Here is a tiny trained network, its code and every weight. The questions are about switching its units off for an input and a class, where a switched-off unit gives its printed mean instead of its output.

import numpy as np


def w(rows, s, z=0):
    codes = np.array(rows[::2]) - 128.0
    scale = np.full(codes.shape[1], s)
    scale[-1] = z or s
    return codes * scale


def f(y):
    return y / 2 * (1 + np.tanh(0.7978845608 * (y + 0.044715 * y**3)))


def log_softmax(a):
    a = a - a.max(-1, keepdims=True)
    return a - np.log(np.exp(a).sum(-1, keepdims=True))


def net(x, mask):
    res = np.array(x, float).reshape(1, 4) / 4 @ E
    y = f(res @ A[0][:, :-1].T + A[0][:, -1])
    res = res + np.where(mask, y, B[0][:, -1]) @ B[0][:, :-1]
    return log_softmax(res[-1] @ U[:, :-1].T + U[:, -1])


A, B = {}, {}
E = w([
[174,70,254,117,216,155],'x0',
[189,34,137,215,64,235],'x1',
[129,154,138,134,128,143],'x2',
[199,155,30,119,223,163],'x3',
],0.0084)
A[0] = w([
[94,132,145,92,47,92,147],'neuron 0',
[176,78,177,183,69,185,117],'neuron 1',
[67,131,207,90,162,58,211],'neuron 2',
[163,146,86,168,99,179,169],'neuron 3',
[88,185,211,88,169,85,217],'neuron 4',
[173,110,119,133,233,158,142],'neuron 5',
[123,130,138,147,114,188,124],'neuron 6',
[173,66,90,239,86,216,253],'neuron 7',
[94,127,207,146,140,107,201],'neuron 8',
[12,123,114,175,1,86,178],'neuron 9',
[108,208,128,77,133,80,216],'neuron 10',
[150,176,32,140,137,146,152],'neuron 11',
[149,55,199,209,96,151,178],'neuron 12',
[177,71,130,95,209,129,150],'neuron 13',
[83,218,64,107,167,125,241],'neuron 14',
[88,79,217,140,130,127,209],'neuron 15',
[153,76,72,197,105,187,220],'neuron 16',
[120,117,39,156,160,99,156],'neuron 17',
[149,76,218,158,86,126,141],'neuron 18',
],0.0078,0.0038)
B[0] = w([
[188,148,151,81,126,182,167],'neuron 0',
[82,160,142,220,179,53,203],'neuron 1',
[137,81,116,84,198,243,195],'neuron 2',
[144,94,103,235,44,74,166],'neuron 3',
[149,72,109,60,155,226,194],'neuron 4',
[247,186,153,95,32,124,173],'neuron 5',
[112,124,113,188,129,73,144],'neuron 6',
[130,120,165,245,86,43,247],'neuron 7',
[91,101,107,80,222,175,172],'neuron 8',
[212,254,145,62,17,248,222],'neuron 9',
[131,141,66,90,172,136,194],'neuron 10',
[60,57,49,205,138,4,177],'neuron 11',
[60,239,144,159,164,80,214],'neuron 12',
[192,212,184,92,84,158,169],'neuron 13',
[142,119,36,94,189,52,206],'neuron 14',
[80,161,120,109,223,162,192],'neuron 15',
[142,127,193,244,59,81,204],'neuron 16',
[91,136,129,175,166,34,163],'neuron 17',
[20,192,125,172,200,105,191],'neuron 18',
],0.0059,0.011)
U = w([
[230,166,77,34,103,157,236],'0',
[50,156,91,148,206,39,189],'1',
[182,187,187,154,52,124,160],'2',
[136,3,92,180,82,63,3],'3',
[98,74,136,73,176,182,11],'4',
],0.0078,0.0034)

Each question gives the input, the list of numbers given to net, and the class t.
The units are the neurons (one row each of A and B). Each row of codes is followed by its name. A weight is (code - 128) times the scale printed after its matrix; where a second scale follows, it is the last column's (A, B and U).
mask holds one flag per neuron, in row order. A switched-off neuron (its flag False) gives its mean, the last column of its row in B, instead of its output. The means were averaged over made-up inputs and are rounded, as every weight is.
A unit's drop is (log p(t) with every unit on - log p(t) with that unit switched off) / (log p(t) with every unit on - log p(t) with every unit switched off).
The circuit of an input: a set's keep is (log p(t) with only the set's units on - log p(t) with every unit switched off) / (log p(t) with every unit on - log p(t) with every unit switched off). Starting from the 12 units with the biggest drops (on a tie, the unit counted first), units are removed one at a time, each time the one whose removal leaves the highest keep (on an exact tie, the one counted first), for as long as the keep stays at least 0.8.
units of the circuit, in order: the units of the circuit, biggest drop first
most important unit: the unit with the biggest drop
k most important neurons: the k neurons with the biggest drops, biggest first
drop when u is switched off: that unit's drop, to one decimal
input [-4,8,1,1], class 3: units of the circuit, in order : neuron 3; neuron 7
input [8,1,1,7], class 2: units of the circuit, in order : neuron 14; neuron 13
input [-6,3,6,1], class 3: most important unit : neuron 11
input [-7,8,-3,2], class 3: units of the circuit, in order : neuron 11; neuron 3
input [2,3,-2,-4], class 1: units of the circuit, in order : neuron 18; neuron 12
input [1,7,-6,-6], class 1: 3 most important neurons : neuron 18; neuron 1; neuron 12
input [1,1,-2,7], class 2: 2 most important neurons : neuron 5; neuron 13
input [2,8,6,-8], class 1: 3 most important neurons : neuron 18; neuron 1; neuron 12
input [8,-7,4,0], class 4: 2 most important neurons : neuron 9; neuron 2
input [2,5,7,8], class 2: 3 most important neurons : neuron 5; neuron 13; neuron 14
input [3,2,-8,-6], class 1: 2 most important neurons : neuron 18; neuron 12
input [8,5,-8,0], class 1: drop when neuron 15 is switched off : 0.2
input [-7,4,6,1], class 3: drop when neuron 5 is switched off : 0.1
input [2,-1,-5,8], class 0: most important unit : neuron 5
input [1,-1,-6,6], class 0: drop when neuron 5 is switched off : 0.5
input [-8,-5,-3,-2], class 0: drop when neuron 9 is switched off : 0.3
